Each row is followed by its class. Each block has new classes.
[  0  14 -21  -3 -15   6   3  -3  -2  23  -3  64  -7  34  -2 -16 -10  14
   7   4] => P
[  0   9 -21   5   1   3   1 -19   7  11  -2 102 -10  29   6  -9 -22 -12
   1   7] => Z
[ 19  55   2 -11  13   2   3  -1  -1 -10 -10   5  -3   6  12  -1 -23  -3
  14  -6] => P
[ -8  12 -31  -1   5  11  -2  -4 -13  23 -21  63 -12  13  -9 -24  -4   3
   8  -1] => P
[ -4   4   0   3 -11   7   9  35   2  10   6 104 -21  51   9 -23  -1 -20
  -2   3] => P
[ -3  19 -24   2  -1   3   3  12   2  34  -5  86 -11  36   1 -26 -16  -3
   3 -16] => P
[ -3  13 -26   2  -3  10   7   2  -7   9  -3  90   4  34  17   7  -7  -1
   3  -6] => Z
[  8  17 -20   0  -2   7  18 -11   1  -2  -2  60   8  14  24  -9 -33 -13
  11  14] => Z
[ -3  -1 -42 -13   5   3  -4  33  -4  22  -9 110 -37  36  -7   5   6 -10
   0   1] => Z
[ -2 -14 -26   3  20  14   8  28  -1  24   1  64  -6  25 -16 -20  -2  10
  -1  -1] => P
[-10  15  -5   5   4 -27  25   9 -20  11  -8  90   3  27   1 -24 -11 -13
   7  12] => P
[-24  28 -15   2   3  33  13 -14   9  38 -12  99   1  44 -12 -22 -18 -10
  12  -1] => Z
[  6  26 -16  -2   5 -21  -2 -17   7   6  -4  70  11  15   1 -18  -8 -14
   7   8] => P
[ 10  -1 -20  -5  -6   5  14  15  11   8  -2  99  -2  27   8 -14  -9 -16
   1  -8] => P
[ 17  12 -31  -5  14  10   9 -11 -11 -20 -10  47  19   3  11 -24 -17 -12
   8  13] => L
[ 10   0 -19   6  -3  -7   6  -3   1   6  -5  68  13  27  -7 -25 -27  -7
  13   4] => P
[ -1  12 -28  -6 -18  -5   4  29   2   7  10 106  -9  64  28  40 -18   6
   2  12] => Z
[ 12   4 -31  -7   1  -6   0   7   9 -15   5  47 -11  26 -15   2 -11  -9
   9  17] => Z
[  3  -7  -2   4  -8  -4   5  14  -3  23   1  55 -20  26   3  -5 -11  53
  -1  10] => Z
[  4  13  -7  -8  -6   9  -1  -1   0  18   2  65 -10  24  -4 -36   6  -3
   1   9] => P
[ -6   0 -32  -6  -5   4   2  14   0  30 -11  61 -15  29 -17 -23   7  11
  -2  -5] => P
[ 14   2   9  10   1  -2   6   5  14   4  -6  18   9  14  -5 -24 -33   0
   4   4] => Z
[ 29   8 -34   4   7  -3  14   9   4  16  -2  73  14  14  16  -1 -35 -10
   4   8] => Z
[  7 -13 -28   9 -10   8   0  16   0 -13  -2  58 -17  37 -34 -29 -52   8
   2   1] => L
[ -2   8 -35  -5   0   9   8  -3  -5  12 -11 100  -2  29  -2 -17  -6  -8
  -7   6] => Z
[ -2  10 -26   0  -5   9   4   5   6  17 -12  72   1  32   3 -17 -16  -8
   6   8] => P

Each row is followed by its class.
[ 18  11   0  10   0 -10   3  -6   2  14  10  17   5 -10  -3 -11  -3  12
  -6   0] => X
[ 8 -1  0  0 -3 -2 -3  0  0 11 20  6  1  8 -1 -6 -4  6  7 -3] => U
[ 13 -11  -3   7  -3  -8  -1   9   5  14   7   4   9   2   3   0 -13  -5
  -1   2] => U
[  2   5   0   1  -1 -11   4   2   2  16   3  -5   4   1  -1 -16   2   3
   4  -2] => V
[ -8  -3  -1   2  -3   4  -1   0   5   1  -5 -10   0   2  -1   4   0  -3
   5   3] => R
[ 16  -1  -2  18  -1 -11   3   9   3   9  19  23   6  -5   0 -13 -10   4
  -8  -1] => X
[ -3   5   1  18   3 -18  11   9  -2  11  19   7   6   1   3 -21   0  -1
  -8   1] => R
[  6  -3   0   4  -1  -4   0  -2   3   9   7   8   1   2  -1 -10  -4  11
   2  -2] => U
[ 6  5 -2  4 -4 -3  1 -9 -2  7 33 -6  7  7  1 -5  6 -3 -3 -4] => X
[  6 -17  -1 -13  -2  -4   0   9  -2   7   8  -1   6   5  -1 -20  -1   8
   6  -2] => V
[ 1  1  4  0 -2 -8  2 -1 -3 10  3  0 -4  6  4 -1 -4  6 -3 -2] => R
[ 11  -4   2 -14   1   1   0  16  -1   9 -19  25   0  -3   7 -23  -1  10
   4  -3] => Y
[ 11   4  -1   3   2 -14   3  12   2  14  -6  17   0 -10  -4 -10  -5   3
  -3  -1] => U
[ -5   7  -1   8   1 -13   1   5   4  17  54  10   7   4  -3  -9  -9   5
   6  -2] => V
[  7   0  -1   9   0  -5   1   2   5   5  37  17  10  -1  -8 -27  -4  12
   8  -2] => U
[ 14  18  -1   2   1   5  -1  -1   2   6   9  15   8  -4   2 -10   2  -1
   4  -2] => G
[  5   3   1  -1  -1   0   1  -8   4   9  27   3  14   0  -2 -15  -1  10
   4  -1] => U
[-1  2  1  5 -1 -6  2 -6  2  1 31 19  0 -4 -6 -7 -5 15 -4 -3] => X
[ 10  16   0  19   1  -8   9  14   1  13   4  28   4   1   9 -31   2  -8
   1  -3] => V
[ 5  1 -2 -2 -2 -5 -2  1  0  6 31  8  2  1 -6 -4 -3  6  5 -4] => X
[ 15  -5   2   7   1 -17   3   7  -6  14  33  20   3   5  -2 -24  -9  18
  -1  -3] => X
[ 10 -11  -1  16  -2  -6   0   4   0   2  20   2   9   5   4  -3  -9  -1
  -5   1] => R
[ 15   0   2  21  -3 -11   4  -9   1   9  17   3   6   7  -4 -19  -2  12
   1   1] => R
[  6  -1   1  14  -3  -2   4  -5   3  12 -10   0   6   5   4 -18   0   7
   4   0] => U
[  5 -10   0  -7   0  -8   2  -6  -1   6   5 -10   5  -3  -4  -4  -1   9
  -8   0] => R
[ 11   1  -2  10  -2   1   2   5   3   7  -2  12   9   0   3 -21   2  -1
   5  -1] => R
[  5   9   0  12  -1 -13   4  -4   3  14  22  10  -2   1   0  -4  -5   7
  -6  -3] => X
[ 5  1  0  5 -2 -2 -1 -9  4  8 12 -3  5  3  0  6 -4  5 -1  0] => U
[  7   3   1   1   2  -3   3   2   0   9   0  16   1  -2   5 -13  -3   5
  -2  -1] => X
[ 13   6   0   4   3 -16   6   0   1  18  34   7  15  -6  -6 -25   1  11
   0  -4] => R
[ 14   3   0  12  -1 -10   4   8  -1   8  22  19   5  -3  -3 -22  -1   4
   0  -1] => G
[-10  11   0   7   0 -12   4  -7   0  14  45   8   0   5  -6 -13  -2  15
   6  -3] => V
[-2  4 -1 10 -3 -6  1 -6  3  3 44 13  1  1 -9 -5 -4  8 -3 -3] => X
[  8   5   2  -2   0  -9   1  -2  -3  14  18   8   2   2  -2 -14  -1  12
   2  -3] => X
[ 18  -1   1   8   4 -11  -1  -1   1   4  46   8  18  -1  -3  -8 -11  10
  -2   4] => R
[18 -6 -2  8 -2 -6 -2  1  2  6 -6  7  2 -4  2  1 -7  1 -4  0] => X
[ 10   3   0  11  -2  -5   4   1   0  10  12   6   8   1  -1 -24   3   4
   4   0] => G
[ 13   8   1   6   5  -6   1   3   1   9  38  23  10  -2   0 -15  -8   9
   2  -4] => X
[  7 -10  -2   8  -4  -4   3   3  -2  -4   7   7   0   1  -1 -10   0  -3
  -7  -2] => X
[ 12  12  -1  14  -4 -11   6  -4   4  20   6  15   3  -1  -3 -27   2   9
  -3  -4] => R
[-1  3 -1 10 -1 -3  3 -2  0 -5 19 11  2 -5 -6 -9  4  3 -6 -2] => X
[ 6 -4 -1  5 -3 -5  0 -3  1  5  6 -1  2  2 -5 -6 -1  2  2 -1] => U
[  8  -3   0   0  -4 -10   3  -9  -6   7   3  -5  -2   2  -5 -13   6  14
  -4  -1] => R
[ 22  -2   2  -7   6 -15  -1  18   7  26 -14  16   9 -12  -5 -26  -9  15
  11   1] => W
[ -9  -1   3   7   4 -12   4   5   3  15  29  22   0 -28   0 -16 -12  21
   2   0] => V
[  9  -1  -1   8  -5   3   1  -2   3   4   8  14   5   2   0 -19   0   5
   4  -2] => U
[-6  0  6 -5  0 -4 -1  4  2 12 12 18 -6  4  2 -2 -8 16  3 -5] => V
[  6   0   3 -18   3  -2  -2   0  -2   3  13  27  -1 -11  -7 -17  -2  24
  -3  -5] => W
[ 22   6   1  -4   7 -11  -1  12   2  16  22  23  14 -11  -5 -25  -7  13
   8  -1] => W
[ 3  3 -1  7 -8  7 -3 -6  3 -1  5 21 -8  2 -7 -5  0 11  8 -5] => W
[16  2 -1  3 -3 -4 -2 -5  0 10 18 -2  2  7 -2  1 -4  1  5 -2] => X
[ 9 15  1  9  3 -5  0  1  2 10 30 19  4 -1  1 -6 -5  4  5 -2] => R

Each row is followed by its class. Each block has new classes.
[-15   2  -1   8  -8   2  30 -10  -6  10 -19  24   0  -3  -4 -31  37  14
  -9  -7] => DL
[ -9   4 -10   6  -4  17  79   3  -5  13 -40   9  -1   0  16 -26   5  19
   1 -12] => DL
[ -8   0  -2   4  -9   1  19  -8  -5   3 -13   8   5   8   0 -17   2  10
  -4  -4] => BP
[ -6  -4   0   4  -1  -8   2  -9   2  13   9   4 -15  -4  -4 -20   8   7
  -4  -2] => BP
[ -1   8   8   8 -14  18  19 -11 -13   0  -4  -2 -16  13   5 -16  13  23
  -6  -5] => DL
[-15   3   5  15  -8   6  21 -13  -3  14  -2  23 -11   3  -8 -21   4  13
 -12 -18] => DL
[-10   5  -2  15  -7   8  56  -9  -6  13 -12  19 -15   6   0 -24  12  19
  -8 -10] => DL
[-13  -1  -2   9  -7  -4  44 -11  -3  18  -5  16  -7   1  -2 -29  11  13
  -5 -13] => BP
[ -2   4  -3   3  -7  10  13  -1  -5  -2 -26   7   4 -13   2 -18  11  13
  -1  -3] => BP
[-17   3  -4  10  -7  13  48 -10  -4  20 -18  10   2  10   4 -33  10  16
  -3 -17] => DL
[  4   4  -4  10 -11   5  48  -7  -9  -2   2  10 -30   5   3  -9  11  24
  -5   2] => DL
[-16  -1  -2   6 -12   9  19 -18  -6   7 -15  10   2  11   5 -41  13  11
  -9 -12] => BP
[-21   1  10   8  -9   4  52  -6  -2   2 -34  25  17   1   0 -29  13  19
  -2 -22] => BP
[ -6   2  -1   7  -8   2  28  -2  -5   5 -17  11   2  -9  -1 -18   7  13
  -1  -2] => BP
[-11   1  -1   4  -6  -3  22  -1  -4  -1 -28  13  17  -1   5 -22   6   6
  -4  -8] => BP
[-18  -4   8  10 -13  16  31 -23  -3   9 -15  17   2   7  -3 -35  15  22
  -9 -17] => BP
[ -8  -2 -10   0  -9   5  24 -12  -6   4 -16   0  -2   2   8 -43  13   8
  -3  -9] => BP
[ -5   1   6   7  -9   3  20   2  -4  -2 -11  14   8  -9  -7  -6   7  19
  -4  -3] => BP

Each row is followed by its class.
[ -2   6   4 -13   1   7 -19   9  -2 -28   2  -4   9  -6  -2  15 -17   2
  -2   5] => CH
[-3 -4  2 17 -2 -1 -4  5 -2  6  0 -7 -4 -1 12  7 -3 -1  2 13] => Pg
[ -4  -4   1 -23   4  19  -7  21  -2 -40  -2  -3   9  -8  13  22  -5  -7
  -4  -4] => CH
[ -7  -4 -11   6   0 -11  -7  -5  -2  36   2   1   2   3  -6   5   0  -3
  -1   3] => Pg
[  8   1   3 -27   4   7 -13  21  -4 -35   3   1   9   7  -3  -2  17  -6
   0  -3] => CH
[ -3 -15   0  -3   0  -2   1   8   0   5   1  -5   8   1   0   3  -6   6
   3  -6] => CH
[ -1  -1 -11 -11   3  -7  -9  -1  -4 -29   1 -12  -2   3   9  17  19  -6
   1   4] => CH
[ -3  -8   2 -10  -2  18  -5  23   1  -9   2  -7   7  -1   4   2  21 -16
  -2   1] => CH
[ -2  -7  -1   4   2  33 -11   2   4 -28   4   0   7  -5  -1   6  -2  -4
   1   9] => CH
[ -2   0  -3  -5   5  -9 -12  16  -7 -21   7  -1  -2  -1   1  -1  -5  -4
   8   3] => CH
[ -2   4   4  -6   1  26   5  16  -4 -18   9   5  -5  -4  12   9 -23  -6
   1   2] => CH
[  0   3   2 -12  -6   6  -2  19  -5   3   3  -9   6   5   3 -34  16   3
   1  -7] => Pg
[  2   3  -1   5   2   2  -9 -15 -12  15  -8   2   7   4  -3   9  -3   0
   7   0] => Pg
[ -1  -6   1 -15   8  11  -3   7   6 -56  -2   5  15   6   3   2  -8 -14
  -1   0] => CH
[  1  -1   4   4  -3   3   5  -1  -9  22   0   9   0   0   3   3   5 -10
   4   1] => Pg
[ -1 -12   4 -15   2   8  10   8  -7 -12  -2   7   9   5  -6 -11   3  -8
  -3   6] => CH
[ -5  -2   0   7   0   8  -8 -11  -1   1   0 -10   3  -2   1   9   1  -7
  -2   0] => Pg
[ 1 -3  5 13 -6  1  4 -1  0 12 -3  2 -2  1 -1  3 -3  5  6  3] => Pg
[ -3   5   6 -21   4  -2 -14  18  -9 -34  -3 -10   3  -1  -1  -8   6  -3
  -1   9] => CH
[ -2  10  -1   8   5  12  -3  -2   2  -2  -8   4   0   0   3  17 -10 -19
  -3  26] => Pg

Each row is followed by its class. Each block has new classes.
[ 0  0 -7 15 13  2 -3  4  3  3 -2 12  1  3  5 -8  2  8  1 -3] => MS
[-1 -8  4  5  4  2 -1 -1  5 -1 -2  0  1 -3 -1 -5 -1  6  2  4] => MS
[ -6 -12   8  -2  -1   3  -4   3   5   5  -4   2   4  -9  -1   1   1  -2
   1   4] => BR
[  5   8  -8 -11  -8  -3  17  -4  -2   4   1  10  -7   6  14 -10  -6   2
 -15   2] => FM
[ -2 -14   1   4   4  -3   0   1   2  -5  -8  -9  13  -9  -4 -21  -2   1
   3  11] => TH
